Below is a small trained network, with its code and all its weights. Each question gives an input and a class and asks what happens when units are switched off, that is, made to give their printed mean instead of their output.

import numpy as np


def w(rows, s, z=0):
    codes = np.array(rows[::2]) - 128.0
    scale = np.full(codes.shape[1], s)
    scale[-1] = z or s
    return codes * scale


def norm(h):
    return h / np.sqrt((h * h).mean(-1, keepdims=True) + 1e-5)


def f(y):
    return np.maximum(y, 0)


def log_softmax(a):
    a = a - a.max(-1, keepdims=True)
    return a - np.log(np.exp(a).sum(-1, keepdims=True))


def net(x, mask):
    res = np.array(x, float).reshape(1, 7) / 4 @ E
    u = 0
    for l in range(2):
        y = f(norm(res) @ A[l][:, :-1].T + A[l][:, -1])
        res = res + np.where(mask[u : u + 4], y, B[l][:, -1]) @ B[l][:, :-1]
        u += 4
    return log_softmax(norm(res)[-1] @ U[:, :-1].T + U[:, -1])


A, B = {}, {}
E = w([
[195,53,136,178,3,249,23,162,108,117,146,176],'x0',
[91,41,178,146,109,64,126,251,171,117,81,20],'x1',
[113,126,129,129,130,135,127,127,115,124,138,122],'x2',
[129,126,138,127,132,127,128,132,119,123,143,128],'x3',
[75,146,171,110,102,153,162,118,207,170,177,141],'x4',
[140,128,128,133,133,132,134,132,132,127,135,124],'x5',
[131,127,123,131,133,141,133,124,134,127,123,121],'x6',
],0.014)
A[0] = w([
[176,163,75,111,93,186,111,23,88,124,181,216,70],'L0N0',
[135,241,74,84,207,117,168,8,84,133,157,192,144],'L0N1',
[181,125,70,156,166,100,113,137,27,67,65,119,254],'L0N2',
[115,128,126,98,192,50,167,123,114,105,113,61,14],'L0N3',
],0.011,0.0062)
B[0] = w([
[125,183,84,145,208,26,163,58,99,148,144,148,222],'L0N0',
[139,42,174,137,8,212,71,206,159,87,142,99,254],'L0N1',
[183,90,87,48,157,121,97,104,72,103,119,117,217],'L0N2',
[133,130,118,132,173,95,158,96,118,200,63,129,202],'L0N3',
],0.015)
A[1] = w([
[60,188,172,163,157,92,175,135,193,138,119,109,26],'L1N0',
[104,139,158,232,86,145,129,109,192,158,166,166,179],'L1N1',
[145,188,112,122,185,149,134,88,105,140,133,180,153],'L1N2',
[95,247,128,199,121,148,138,96,130,163,164,182,3],'L1N3',
],0.016,0.0076)
B[1] = w([
[103,170,68,86,110,178,94,58,114,158,254,154,190],'L1N0',
[83,165,164,151,145,142,186,188,156,135,63,154,251],'L1N1',
[134,197,154,231,143,102,145,104,120,138,175,159,187],'L1N2',
[176,156,184,105,150,92,218,165,189,49,13,86,171],'L1N3',
],0.014,0.013)
U = w([
[186,43,118,100,63,169,59,140,89,85,116,112,180],'0',
[59,126,176,145,66,201,151,193,177,141,122,155,163],'1',
[165,166,75,170,180,79,83,32,70,112,187,188,15],'2',
[151,190,161,175,140,96,201,127,148,93,85,171,180],'3',
[129,122,97,92,255,54,154,87,98,187,60,92,3],'4',
[50,175,101,74,149,116,165,65,154,210,200,113,167],'5',
],0.024,0.0028)

Each question gives the input, the list of numbers given to net, and the class t.
The units are the neurons (one row each of A and B). Each row of codes is followed by its name. A weight is (code - 128) times the scale printed after its matrix; where a second scale follows, it is the last column's (A, B and U).
mask holds one flag per neuron, layer by layer. A switched-off neuron (its flag False) gives its mean, the last column of its row in B, instead of its output. The means were averaged over made-up inputs and are rounded, as every weight is.
A unit's drop is (log p(t) with every unit on - log p(t) with that unit switched off) / (log p(t) with every unit on - log p(t) with every unit switched off).
The circuit of an input: a set's keep is (log p(t) with only the set's units on - log p(t) with every unit switched off) / (log p(t) with every unit on - log p(t) with every unit switched off). Starting from all 8 units, units are removed one at a time, each time the one whose removal leaves the highest keep (on an exact tie, the one counted first), for as long as the keep stays at least 0.8.
circuit, biggest first: the units of the circuit, biggest drop first
k most important neurons: the k neurons with the biggest drops, biggest first
drop of u: that unit's drop, to one decimal
input [-7,-6,4,4,-4,-3,-4], class 0: circuit, biggest first : (L0N1)
input [0,8,2,4,2,-5,-8], class 5: circuit, biggest first : (L0N1; L0N2; L1N0)
input [0,6,3,-7,6,-5,6], class 5: circuit, biggest first : (L0N1; L1N0)
input [8,-3,6,0,3,1,-6], class 3: 2 most important neurons : (L0N2; L1N3)
input [2,-2,-8,-1,3,-8,8], class 3: circuit, biggest first : (L0N2; L1N3; L0N0)
input [8,-5,3,3,1,-5,-6], class 3: 3 most important neurons : (L1N3; L0N2; L1N0)
input [-5,-8,6,8,4,-5,-6], class 1: 2 most important neurons : (L0N1; L0N2)
input [-3,1,-8,-4,1,-4,6], class 5: circuit, biggest first : (L0N2; L1N0)
input [1,-4,4,6,1,3,2], class 3: 2 most important neurons : (L0N2; L0N0)
input [2,-5,-8,-3,4,6,-4], class 3: 2 most important neurons : (L0N0; L0N2)
input [-8,0,-6,-6,7,5,-1], class 1: 2 most important neurons : (L0N1; L0N0)
input [-2,4,5,8,8,-7,8], class 5: 2 most important neurons : (L0N1; L1N0)
input [-4,7,8,-2,2,2,-3], class 5: 2 most important neurons : (L1N0; L0N2)
input [-8,5,4,-5,6,-3,-7], class 5: circuit, biggest first : (L1N0)
input [-4,8,-6,7,1,0,2], class 5: 3 most important neurons : (L1N0; L0N2; L0N1)
input [-4,7,-1,-8,5,-3,-3], class 5: 2 most important neurons : (L1N0; L0N1)
input [-8,2,-2,8,2,1,-8], class 5: 2 most important neurons : (L0N2; L1N0)
input [5,-3,-8,-8,6,-2,-7], class 3: drop of L1N3 : 0.2
input [-3,-3,-7,-1,-6,-5,-3], class 0: drop of L0N1 : 0.6
input [7,-6,-2,6,-1,4,-2], class 2: drop of L1N3 : 0.0
input [3,-8,2,-6,8,2,1], class 3: most important neuron : (L0N0)
